(in the rows, 128 means zero)
Each row of numbers belongs to one of the things below and depends on some of the facts about them. Some rows are named. Which thing is each other row?

Named rows:
linugil: [122 122 124 110 137 128 126 128 156 112 135 126 134 129 135 136 133 128
 130 122 134 130 117 135 121 128 125]
kuzo: [115 128 128 119 134 134 133 137 135  96 130 128 138 127 131 128 130 135
 129 123 125 126 122 126 126 124 130]
letezu: [101 128 123 124 126 146 141 129 126 110 133 135 145 128 129 134 127 127
 137 116 134 127 120 126 141 122 129]
baro: [135 129 131 144 120 129 148 120 114 162 126 132 113 136 125 126 127 121
 138 134 128 121 127 130 129 126 128]
rustom: [134 127 129 123 128 126 133 139 123 139 143 131 116 155 135 111 123 119
 126 134 131 120 137 113 131 141 133]
plumor: [118 129 120  97  88 116  72 141 123 165 144 151 126 157 111 112 141  97
 151 159  91 158 175 147 139 136 144]
pigrar: [117 128 129 119 135 134 134 136 136  92 129 129 138 128 130 128 131 136
 129 123 124 127 122 127 125 124 131]
kladri: [127 133 132 138 125 126 129 133 108 129 123 124 122 122 123 121 127 126
 121 132 124 128 125 112 142 121 130]
nedru: [116 129 129 120 134 134 133 136 134  94 128 128 138 125 130 129 132 136
 130 123 126 127 122 126 125 123 131]
moges: [138 131 131 150 117 127 142 116 104 170 125 127 108 129 123 126 126 121
 136 136 128 123 128 123 133 121 125]
tedek: [160 138 135 125 120 127  68 114  56 133 120 168 127 123 129 134 111  72
  92  93 147 135 104 138 112 138 121]
broto: [116 128 127 120 133 135 137 136 137  97 126 126 140 125 130 131 130 138
 130 119 127 128 126 122 128 124 131]
kleflu: [127 133 132 141 124 126 128 132 106 132 120 122 122 117 123 123 128 126
 122 133 124 129 125 113 142 120 129]
graplobrok: [127 125 128 126 127 126 134 120 132 150 124 133 125 125 125 132 129 111
 129 127 134 132 111 139 133 126 124]
stetuzil: [165 139 133 129 123 121  52 117  60 124 125 158 123 120 133 133 113  84
  82  98 144 136 112 124 111 135 121]
skisko: [140 130 128 145 124 122 115 124 117 146 131 126 119 130 127 126 127 132
 126 139 126 126 140 125 127 129 127]
lipur: [141 134 125 145 124 120  98 125 109 144 140 115 117 125 130 122 125 137
 120 139 126 129 149 105 134 127 126]
zunik: [137 129 127 140 126 124 113 125 126 137 132 127 124 130 129 127 126 134
 128 136 126 127 140 130 123 129 128]

There are 2 kinds of fact about the things: λ, ρ.
breskipul λ flilidor; redim λ vafoper; plumor λ plurim; stetriver λ bufile; plenarok λ sazik; kilar λ fubrur
fiskim λ serun; rosedrus λ zabri; moges λ baro; fubrur λ batrogrul; klumil λ redim; pamik λ fepim
trekis λ gitrer; mestas λ plumor; boflak λ lugi; tirodran λ lukla; veskamon λ butu; graplobrok λ pligron
grerin λ bitim; bistagro λ lipur; batrogrul λ kidra; stofik λ dusi; klerim λ pamik; kisa λ ziflir
brigu λ stetriver; skubato λ lusi; breva λ skezun; plurim λ zuguplo; lukla λ stetuzil; brotos λ mezim
poskosku λ rosedrus; zuguplo λ vagu; stetuzil λ klumil; trigril λ klerim; daflon λ sidrim; kloklar λ pesta
baro λ plokim; tubrum λ stosuper; rustom λ ponan; riske λ skubato; stogre λ breva; sopil λ gestul
treklim λ klipli; kladri λ flevu; lunus λ debregror; fostum λ trubrasta; toduk λ brekan; kidra λ trigril
vafoper λ tedek; debregror λ grerin; sudro λ mestas; pesta λ voplen; bitim λ kisa; boko λ kloklar
skedaster λ geri; fepim λ tubrum; lusi λ kliflis; vapen λ kezi; klipli λ moges; trabren λ poskosku
dusi λ kistu; stezeklos λ naben; gestul λ pidrir; mezim λ fiskim; zudena λ skedaster; draflas λ bofusin
kleflu λ sedu; lata λ plenarok; kezi λ rodan; plinuk λ brano; lipur λ kladri; zunik λ nidal
gazigin λ bruflan; brano λ brotos; zuflos λ nobran; skezun λ trulu; gitrer λ zudena; sedu λ stofik
fleko λ sudro; skozak λ vapen; bufile λ trestun; skisko λ sopil; bruflan λ draflas; bofusin λ stike
zunan λ pulik; vagu λ stezeklos; trubrasta λ plaskas; retrir λ kodibon; tedek λ boflak; kuzo ρ kladri
kuzo ρ kistu; draklok ρ broto; draklok ρ silibrok; draklok ρ pidrir; draklok ρ treklim; draklok ρ ponan
draklok ρ tribru; kodibon ρ pludi; kodibon ρ plaflastas; klaskul ρ klusa; klaskul ρ drigam; redim ρ raste
plumor ρ klusa; plumor ρ lipur; plumor ρ kistu; trobar ρ klusa; dalun ρ klusa; dalun ρ kidra
dalun ρ stike; bisor ρ dredren; serun ρ plestus; serun ρ klumil; serun ρ lunus; plenarok ρ kleflu
plenarok ρ flisi; foflir ρ skedaster; fiskim ρ tuflalem; rosedrus ρ plokim; rosedrus ρ stike; moges ρ lipur
moges ρ dusi; fubrur ρ pludi; fubrur ρ tirodran; drigam ρ klusa; drigam ρ kisa; drigam ρ kuzo
broto ρ silibrok; broto ρ tribru; klumil ρ naben; voplen ρ klusa; voplen ρ pludi; voplen ρ dalun
pamik ρ stike; mestas ρ klaskul; selelon ρ draflas; selelon ρ brotos; plestus ρ klusa; plestus ρ zeku
skirus ρ pligron; boflak ρ draflas; tirodran ρ pludi; tirodran ρ kidra; tirodran ρ treklim; tirodran ρ stike
graplobrok ρ stofik; graplobrok ρ pligron; graplobrok ρ kidra; graplobrok ρ kleflu; graplobrok ρ veskamon; zabri ρ klusa
zabri ρ pigrar; zabri ρ kodibon; nedru ρ klusa; dredren ρ tribru; bistagro ρ skedaster; bistagro ρ zeku
flonas ρ silibrok; flonas ρ stike; flonas ρ tribru; tuflalem ρ brotos; tuflalem ρ veskamon; pligron ρ tribru
vadres ρ linugil; vadres ρ kisa; vadres ρ naben; butu ρ linugil; rosok ρ sesos; ripak ρ pligron
ripak ρ klodu; batrogrul ρ kidra; stofik ρ kidra; gabeklam ρ trobar; letezu ρ klegir; letezu ρ kistu
zubok ρ kleflu; zubok ρ daflon; nidal ρ sazik; nidal ρ sedu; klerim ρ klusa; klerim ρ tribru
kisa ρ silibrok; kisa ρ klusa; kisa ρ trabren; brigu ρ rosok; brigu ρ simer; skubato ρ bofusin
skubato ρ klerim; flisi ρ lunus; flisi ρ rosok; flisi ρ kodibon; sesos ρ nedru; sesos ρ kleflu
sesos ρ linugil; sesos ρ daflon; sesos ρ tribru; brotos ρ kleflu; brotos ρ batrogrul; brotos ρ kodibon
plaskas ρ kleflu; plaskas ρ kloklar; plaskas ρ zeku; poskosku ρ klerim; poskosku ρ kidra; poskosku ρ plaskas
daflon ρ klusa; bidu ρ silibrok; bidu ρ bistagro; bidu ρ kidra; tozo ρ klusa; tozo ρ sesos
tozo ρ batrogrul; simer ρ kidra; simer ρ kloklar; kliflis ρ gitrer; kliflis ρ daflon; ponan ρ raste
ponan ρ trulu; ponan ρ pesta; kloklar ρ silibrok; kloklar ρ klusa; dredun ρ foflir; dredun ρ kistu
dredun ρ bruflan; klirin ρ kodibon; pugrin ρ pesta; pugrin ρ dalun; pugrin ρ klirin; baro ρ klusa
tubrum ρ klusa; tubrum ρ pludi; tubrum ρ sesos; tubrum ρ sedu; rustom ρ klusa; rustom ρ bofusin
sopil ρ bistagro; treklim ρ silibrok; kladri ρ klusa; lunus ρ kodibon; silibrok ρ klusa; koflir ρ mezim
koflir ρ bistagro; koflir ρ rosedrus; koflir ρ pidrir; koflir ρ skezun; naben ρ trobar; naben ρ klusa
naben ρ plaflastas; kidra ρ klusa; nobran ρ pligron; plokim ρ stike; gudom ρ trabren; gudom ρ rodan
pesta ρ dalun; bitim ρ skozak; dredras ρ klusa; dredras ρ zeku; dredras ρ bruflan; boko ρ sazik
boko ρ rustom; zedrisur ρ klusa; zedrisur ρ rosedrus; zedrisur ρ daflon; skedaster ρ nedru; skedaster ρ kleflu
skedaster ρ tribru; fepim ρ pludi; fepim ρ sesos; fepim ρ kidra; fepim ρ kodibon; fepim ρ tribru
linugil ρ draflas; linugil ρ kidra; linugil ρ stike; pigrar ρ klusa; pigrar ρ daflon; pigrar ρ kuzo
klipli ρ silibrok; klipli ρ kisa; trozo ρ silibrok; trestun ρ plumor; trabren ρ silibrok; trabren ρ batrogrul
dusi ρ silibrok; dusi ρ kleflu; stike ρ kidra; brotri ρ bufile; brotri ρ klegir; brotri ρ tribru
kistu ρ kleflu; kistu ρ tribru; bruse ρ vadres; gestul ρ klusa; flevu ρ lipur; flevu ρ kleflu
flevu ρ dusi; plunus ρ ripak; plunus ρ draflas; plunus ρ kuzo; draflas ρ klusa; draflas ρ stike
kleflu ρ silibrok; kleflu ρ klusa; lugi ρ zuflos; geri ρ ziflir; gazigin ρ zeku; gazigin ρ plaflastas
zuflos ρ kisa; skezun ρ sesos; skezun ρ flonas; skezun ρ vadres; pafil ρ zubok; stosuper ρ lipur
stosuper ρ trekis; stosuper ρ kisa; tremuk ρ bidu; tremuk ρ klodu; drizel ρ klusa; drizel ρ poskosku
skozak ρ mezim; skozak ρ stike; fletres ρ trabren; flilidor ρ silibrok; flilidor ρ skedaster; flilidor ρ kliflis
flilidor ρ plaskas; brobim ρ plokim; brobim ρ kodibon; sidrim ρ dusi; bruflan ρ fepim; zunan ρ batrogrul
brekan ρ flonas; vagu ρ sesos; vagu ρ lugi; retrir ρ geri; plodos ρ klusa; plodos ρ sedu
plodos ρ kuzo; pidrir ρ klusa; pidrir ρ bistagro; tedek ρ sidrim; tedek ρ nedru

Name these rows:
No name comes twice in this set of rows, the named rows included.
[125 120 131 101 134 135 164 146 145 120 146 143 123 173 140 111 126 112
 139 123 133 112 123 131 118 147 136]  nidal
[101 133 113 126 131 142 103 135 125  91 155 117 148 124 138 134 127 147
 120 119 134 132 140  94 149 121 127]  klegir
[143 138 138 137 121 132 102 125  69 117 109 160 131 121 122 128 115  94
 107 106 132 130 108 140 119 129 127]  boflak
[197 141 135 119  96 130 146 116  66 151  53 185 132 153 127 157 107 113
  60  42 147 134 160 123  97 152 138]  redim
[136 124 134 119 125 126 159 143 115 160 141 140 107 171 133 101 120  98
 130 133 133 114 128 116 136 146 136]  boko
[152 142 137 143 122 125  79 128  63 113 117 148 126 118 126 126 117 105
  95 112 129 133 122 117 124 127 128]  lukla
[111 133 107 133 122 132  89 121 113 151 163 109 131 123 140 134 124 130
 110 126 149 138 142  74 172 122 119]  bufile
[128 123 127  96 141 127 132 157 150 100 164 127 123 177 152 102 126 126
 122 127 132 114 143 100 122 151 137]  sazik

The same things again, as new rows of numbers:
Known rows:
stezeklos: [116  99 115 113 141 132 142 146 103 126 119 138 161 147 121 126 127 115
 142 115 126 127 127 131 131 120 117]
voplen: [164 144 178 168 119 143 128 104 149  96 145  96 104 108 118 113 118 141
 145 114 129  91 121 146 144 119 104]
sudro: [115  97 116 113 139 129 132 146 105 129 120 133 151 146 120 131 130 112
 144 115 125 125 126 131 133 124 121]
kuzo: [123 126 131 122 131 126 118 126 121 126 131 120 138 138 127 124 128 132
 138 119 121 112 126 150 130 129 106]
sopil: [120 170 139 118 141 128  89 136 120 132 136 114 124 100 133 126 128  87
 124 124 131 102 120 122 121 140 108]
lunus: [121 143 108 121 143 123 162 124 189 141  89 120  73 124 108 143 118 141
  95 111 118 127 149 149 130 112 121]
plunus: [121 132 132 121 131 124 129 126 123 125 129 128 139 134 125 127 126 118
 137 117 125 116 125 143 133 123 102]
gitrer: [127 114  93 119 145 131 100 135  84 140  98 122 134 127 124  99 133 103
 147 109 129 125 118 150 132 126  96]
skedaster: [138 117 108  88 136 126 104 133  66 149  98  67 144 127 137  70 152 120
 128 108  98 116 128 165 129 153  98]
ripak: [124 137 130 116 126 129 130 135 115 130 134 141 123 140 122 127 127 127
 147 115 124 114 129 138 126 122 111]
pulik: [140 178 152 160 105 135 148 135 106 116 124 168 128 148 132 139 133 123
 168 111 126  89 121 152 126 114 101]
skubato: [125 111 122 111 145 135 112 134 113 121 133 113 132 123 120 106 122 109
 132 109 128 124 125 138 131 120  98]
ziflir: [143 126 137 143 109 132 141 103 119 112 133 187 146 159 103 121 132 145
 163 114 127 102 126 157 135  98  73]
tremuk: [122 132 131 120 130 129 133 128 124 127 130 143 131 134 124 124 132 120
 145 115 131 117 125 141 128 121 106]
zeku: [122 126 128 123 130 127 113 137 122 128 134 139 135 139 123 131 126 132
 145 118 129 114 126 143 129 123 108]
nidal: [162  90 134 133 139 148 112 142  92 107  95  91 137 123 119  74 128  85
 128 111 124 107 107 143 146 119  96]
kliflis: [134 107 142 123 137 137  98 123 105 108 136 110 173 130 119  99 132  95
 122 110 122 109 121 157 136 122  77]
trozo: [140 137 136 106 136 125 159 117 122 116 109 199 110 132 126 119 146 169
 116 104 125 137 113 125 130 142 106]

Which thing is each row?
No name comes twice in this set of rows, the named rows included.
[134 146 134  99 131 130 164 122 106 126 119 176 107 136 125 116 136 149
 136 109 115 126 120 125 125 136 111]  draklok
[129 112 141 140 144 132 146 110 121  97 136 150 112 104 128 108 138 217
 127  95 132 149 114 129 145 155 144]  silibrok
[145 111 134 139 131 128 158  97 143 105 122 197  98 136 113 119 138 230
 136 102 134 144 114 138 143 134 119]  kisa
[130 138 146 101 126 126 131 128 108 139 127  79 141 140 132 101 139 125
 123 117  99 104 138 159 127 140 119]  sesos
[138 125 104 133 142 134 112 125  70 125 100 135 172 119 120  87 145  93
 143 106 125 114 117 156 135 124  73]  geri
[ 78 171 136 101 129 103 176 127 141 140 142 145 131 134 144 171 119  92
 129 129 117 133 128 136 128 138 107]  skozak
[122 155 130 119 131 116 141 111 146 146 101 115 151 126 118 127 155 126
 107 124 115 101 148 156 130 139 113]  brotos
[105 104 107  92 141 113  94 117 137 155 133 115 134 128 119 122 135 141
 131 132 133 131 136 133 129 141 125]  bistagro
[122  98 136 155 151 140 134 126  86  98 133 116 196 119 118 121 126 132
 140 102 120 123 127 145 147 125 128]  naben
[132 125 163 129 128 136 143 128 118  95 146 155 169 143 120 127 126 108
 129 113 121 104 123 137 132 113  91]  lugi
[138 187 172 130 108 116 174  73 134 128 154  64 164  88 107  67 147  53
 153 127 136 111 127 157 155 127  45]  stike
[113  72 127 128 146 132 118 137  99 117 133  84 166 129 128 117 127 151
 139 110 123 133 129 144 143 137 143]  plumor

The same things again, as new rows of numbers:
Some rows with their names:
flisi: [104 117 172 145 164  84 112 116 101 152 158 112 106 162 107 160 141  85
 109 153 152 154 142 131 103 194 169 147 138 103 130 138 168  86]
nedru: [159 101  78 105 149 132 102 164 103 155  80 135 114 155 157 163 157 136
 161 152 105  75 149 180 178 156 100  99 123 130 115 131 120 157]
geri: [148 132 156 169 158 112 144 156 120 161 133  71 148 109 152 139 127  87
  93 113 122 172 134 132 116  79 149  87 138 157 140 134 120 109]
sedu: [101 132 123 139 100 138 116 118 108 130 164  93 140 141 142 104  87 143
 120 118 157 116 133 117 115 121  98 157 103 123 108 128 110 127]
plodos: [148 110  98 108 145 133 115 158 116 151  99 142 129 144 149 159 153 127
 137 141 137  94 149 156 151 130 125 114 128 121 129 131 130 148]
mezim: [105 131 134 162 108 152 157 127 120 119 160  96 139 141 163  86  90 129
 119 118 164 152 124 104 126 150  88 156 108 117 111 141  91 158]
brotos: [110 121 158 118 132 107  99 103 102 108 126  97 103 141  85 166 126 102
 111 133 108 157 123 133 101 143 170 123 141 105 143 118 159  73]
voplen: [149 112  98 170 157 100 117 162  95 160 121  77 129 124 169 155 152 106
 130 130  92 156 149 176 168 128 146  92 120 148 118 151 139 117]
sopil: [136 130 146 113 132 137 138 136 139 126 116 136 140 124 124 148 130 114
 113 122 141 141 129 112 118  98 150 122 139 122 150 120 128 117]
skisko: [ 92 129 123 102  87 157 111  84 125  72 158 176 132 148 120 105  91 181
 141 127 169  83 129 100 110 157  90 163 105 102 122 118 126 145]
zubok: [146 135 136 106 144 158 130 129 137  86  77 102 131 135  92 159 114  95
 101 123 103 112 126 124 109  94 147  87 166 137 145 116  92  93]
boko: [118 129 140  94 111 143 127 113 148  80 127 193 126 147 101 144 128 149
 124 143 160  83 130 101 114 157 137 158 134 104 155 111 148 138]
vagu: [ 99 209 161 192  75  72 182 163 196  45 113 187  85 180 141 171 102 129
  93 187 160 180 132 139 122 136 129 103  88 191 113 101 173 184]
plunus: [143 138 148 113 150 128 142 145 151 149 130 149 143 128 136 137 141 114
 109 134 150 131 133 116 122 106 143 131 145 127 152 120 137 134]
drizel: [147 107  93 109 135 132 109 160 107 151  94 138 119 139 150 156 156 148
 155 144 115  93 146 164 168 136 124 110 126 121 126 131 129 141]
debregror: [101 122 134 164 112 163 173 134 113  80 142 105 124 161 162  88  84 123
 120 114 161 152 123  92 142 193  92 155 121 106 103 153  74 168]
zabri: [141 102 104 176 170  91 111 163  90 167 132  73 117 144 163 161 155  90
 120 136 107 155 151 177 150 150 163  95 118 132 105 160 149 105]
klirin: [101 115 165 150 162  81 108 110  95 155 161 118  99 164 108 160 151  88
 111 157 147 163 145 141 108 201 170 150 130  98 122 141 178  85]

Name these rows:
No name comes twice in this set of rows, the named rows included.
[135 125 153  96 112 133 142 132 172 112 107 196 136 130 108 132 167 119
 105 132 175  91 123  92 103 117 156 150 115  99 149 115 154 177]  zuflos
[132 123 139 111 139 136 132 126 124 101 103 110 123 135  93 157 120  95
 108 124 111 136 124 132 110 117 156 114 150 119 140 117 120 100]  plenarok
[155 112  96 109 156 132 112 161 113 154  88 137 130 151 151 162 158 131
 124 153 138  83 151 163 154 135 121 100 133 126 125 132 122 144]  pigrar
[164 120  92 109 149 109 142 167 137 164 123 187 148 111 180 127 183 175
 170 149 136 127 148 141 195 129  94 134 125 134 158 120 165 173]  draflas
[ 90 126 131 160 102 109 105  96  97 141 169  88 122 148 138 103  93 139
 140 121 147 137 136 126 120 171 126 160 106 112  99 140 144 103]  pludi
[138 128 137 117 143 120 132 143 133 141 125 134 136 135 132 143 137 113
 117 130 140 128 136 121 122 122 146 129 139 123 140 122 136 127]  gabeklam
[151 127 141 168 165  98 149 154 133 165 146  83 143 104 142 123 137  81
 102 111 102 172 130 143 119  98 146 106 133 159 144 136 132 124]  brekan
[147  91 105 114  95 100 147 148 151 144  88 174 118  85  94 114 169  86
 127 106 137 156  88 129 105 106 161 132  92 107 139 126 148 184]  klipli
[152 125 143 160 145 131 141 152 123 144  90  71 139 104 116 154 117  78
  95 106  90 170 117 141 107  74 157  63 145 162 138 128  87  98]  flevu
[139 127 121 116 161  98 143 126 148 130 155 132 133 139 100 124 110  80
 126 117  86 125 127 159 113 169 105 147 152 143 154 113 139 126]  brotri
[134 127 161 152 162 154 180 155 134 100  89 130 121 153 154 124 113  87
 107 130 149 171 123 100 137 187 143 118 157 105 142 146  89 164]  fiskim

